Below are the code and all the weights of a small trained network. Each question names an input and a target symbol and asks about switching units off, where a switched-off unit gives its printed mean instead of its output.

import numpy as np


def w(rows, s, z=0):
    codes = np.array(rows[::2]) - 128.0
    scale = np.full(codes.shape[1], s)
    scale[-1] = z or s
    return codes * scale


def f(y):
    return np.maximum(y, 0)


def softmax(a):
    e = np.exp(a - a.max(-1, keepdims=True))
    return e / e.sum(-1, keepdims=True)


def log_softmax(a):
    a = a - a.max(-1, keepdims=True)
    return a - np.log(np.exp(a).sum(-1, keepdims=True))


def net(x, mask):
    ids = ['βγηξπτ'.index(c) for c in x.split()]
    T = len(ids)
    res = E[ids] + P[:T]
    u = 0
    for l in range(2):
        q, k, v = (res @ M[l].T for M in (Q, K, V))
        z = softmax(np.where(np.tri(T) > 0, q @ k.T / 3**0.5, -1e9)) @ v
        res = res + np.where(mask[u], z, O[l][:, -1]) @ O[l][:, :-1]
        u += 1
        y = f(res @ A[l][:, :-1].T + A[l][:, -1])
        res = res + np.where(mask[u : u + 8], y, B[l][:, -1]) @ B[l][:, :-1]
        u += 8
    return log_softmax(res[-1] @ U[:, :-1].T + U[:, -1])


Q, K, V, O, A, B = {}, {}, {}, {}, {}, {}
E = w([
[152,77,39],'β',
[205,109,144],'γ',
[107,148,201],'η',
[119,94,250],'ξ',
[184,27,181],'π',
[119,185,187],'τ',
],0.014)
P = w([
[113,228,224],'0',
[179,123,105],'1',
[31,73,147],'2',
[216,139,87],'3',
[35,68,149],'4',
[215,143,90],'5',
[49,79,142],'6',
[206,158,84],'7',
[10,82,150],'8',
[197,178,82],'9',
[2,77,129],'10',
[186,190,79],'11',
],0.009)
Q[0] = w([
[20,254,129],'L0H0',
[123,175,199],'L0H0',
[253,134,164],'L0H0',
],0.0056)
K[0] = w([
[114,41,111],'L0H0',
[88,121,177],'L0H0',
[66,131,2],'L0H0',
],0.0088)
V[0] = w([
[135,214,68],'L0H0',
[156,75,80],'L0H0',
[102,2,173],'L0H0',
],0.0094)
O[0] = w([
[183,34,125,2],'L0H0',
[92,206,82,36],'L0H0',
[1,107,8,223],'L0H0',
],0.0077,0.0043)
A[0] = w([
[213,3,79,145],'L0N0',
[31,201,213,126],'L0N1',
[125,92,137,112],'L0N2',
[22,255,112,250],'L0N3',
[215,93,60,116],'L0N4',
[169,90,198,60],'L0N5',
[159,100,91,74],'L0N6',
[177,135,44,11],'L0N7',
],0.009,0.0026)
B[0] = w([
[50,145,103,184],'L0N0',
[118,124,121,255],'L0N1',
[108,89,135,143],'L0N2',
[181,68,125,255],'L0N3',
[107,160,62,156],'L0N4',
[135,254,138,168],'L0N5',
[149,137,102,139],'L0N6',
[152,95,93,138],'L0N7',
],0.0083,0.0086)
Q[1] = w([
[189,249,126],'L1H0',
[141,132,84],'L1H0',
[77,103,144],'L1H0',
],0.011)
K[1] = w([
[141,29,63],'L1H0',
[184,92,75],'L1H0',
[64,254,232],'L1H0',
],0.0086)
V[1] = w([
[135,191,113],'L1H0',
[41,173,144],'L1H0',
[4,154,104],'L1H0',
],0.011)
O[1] = w([
[147,203,4,198],'L1H0',
[97,239,97,254],'L1H0',
[58,113,137,102],'L1H0',
],0.012,0.0036)
A[1] = w([
[107,119,146,198],'L1N0',
[98,214,119,97],'L1N1',
[111,172,73,153],'L1N2',
[96,183,199,161],'L1N3',
[133,34,161,254],'L1N4',
[147,249,122,142],'L1N5',
[97,143,132,203],'L1N6',
[95,69,88,164],'L1N7',
],0.011,0.0039)
B[1] = w([
[246,124,128,164],'L1N0',
[87,137,130,216],'L1N1',
[97,57,162,220],'L1N2',
[155,99,182,200],'L1N3',
[108,92,2,170],'L1N4',
[120,148,100,254],'L1N5',
[173,86,110,187],'L1N6',
[162,44,214,180],'L1N7',
],0.0083,0.0092)
U = w([
[138,83,96,58],'β',
[142,166,9,54],'γ',
[167,117,91,251],'η',
[65,123,158,113],'ξ',
[23,166,86,144],'π',
[210,120,61,165],'τ',
],0.011,0.003)

Each question gives the input, a string of symbols that net reads in full, and the target symbol t.
The units are the heads (3 rows each of Q, K, V and O) and the neurons (one row each of A and B). Each row of codes is followed by its name. A weight is (code - 128) times the scale printed after its matrix; where a second scale follows, it is the last column's (O, A, B and U).
mask holds one flag per unit, layer by layer, with each layer's heads first. A switched-off unit (its flag False) gives its mean, the last column of its rows in O or B, instead of its output. The means were averaged over made-up inputs and are rounded, as every weight is.
A unit's drop is (log p(t) with every unit on - log p(t) with that unit switched off) / (log p(t) with every unit on - log p(t) with every unit switched off).
unit that matters most: the unit with the biggest drop
top k neurons: the k neurons with the biggest drops, biggest first
k most important neurons of layer l: the k neurons of layer l with the biggest drops, biggest first
drop of u: that unit's drop, to one decimal
input η β β π π ξ, target π: unit that matters most => L0N3
input γ ξ η π ξ η η τ τ, target τ: top 2 neurons => (L0N3 L0N0)
input π η γ η τ η η τ η, target β: top 3 neurons => (L0N3 L0N5 L1N4)
input η β π η β ξ π, target π: 2 most important neurons of layer 0 => (L0N3 L0N5)
input τ β π, target γ: top 4 neurons => (L0N5 L0N3 L0N0 L1N5)
input ξ π η τ η η π π η β γ, target ξ: 3 most important neurons of layer 1 => (L1N4 L1N5 L1N7)
input β π π τ β β ξ π τ η τ, target β: top 2 neurons => (L0N3 L1N7)
input η η ξ η ξ η η η β β β β, target β: 2 most important neurons of layer 0 => (L0N7 L0N5)
input η η τ τ π, target π: top 4 neurons => (L0N5 L0N3 L0N0 L1N1)
input τ γ β η π β π τ ξ, target γ: top 3 neurons => (L0N5 L0N3 L0N0)
input π β τ π π η ξ τ τ η ξ, target β: top 2 neurons => (L0N3 L1N4)
input ξ η τ τ π, target ξ: 2 most important neurons of layer 0 => (L0N5 L0N3)
input η β β, target π: top 4 neurons => (L0N3 L0N5 L1N2 L1N1)
input τ β η ξ η β τ, target γ: unit that matters most => L0H0
input τ η τ τ τ, target γ: 3 most important neurons of layer 0 => (L0N5 L0N3 L0N0)
input γ γ τ τ ξ τ η τ β, target τ: 2 most important neurons of layer 1 => (L1N1 L1N7)
input η γ β τ β γ β, target π: drop of L1N2 => 0.5
input π η ξ, target β: drop of L0H0 => 0.7
input τ η τ π ξ β γ β η, target γ: drop of L1H0 => 0.8
input ξ π τ β π, target ξ: unit that matters most => L1H0
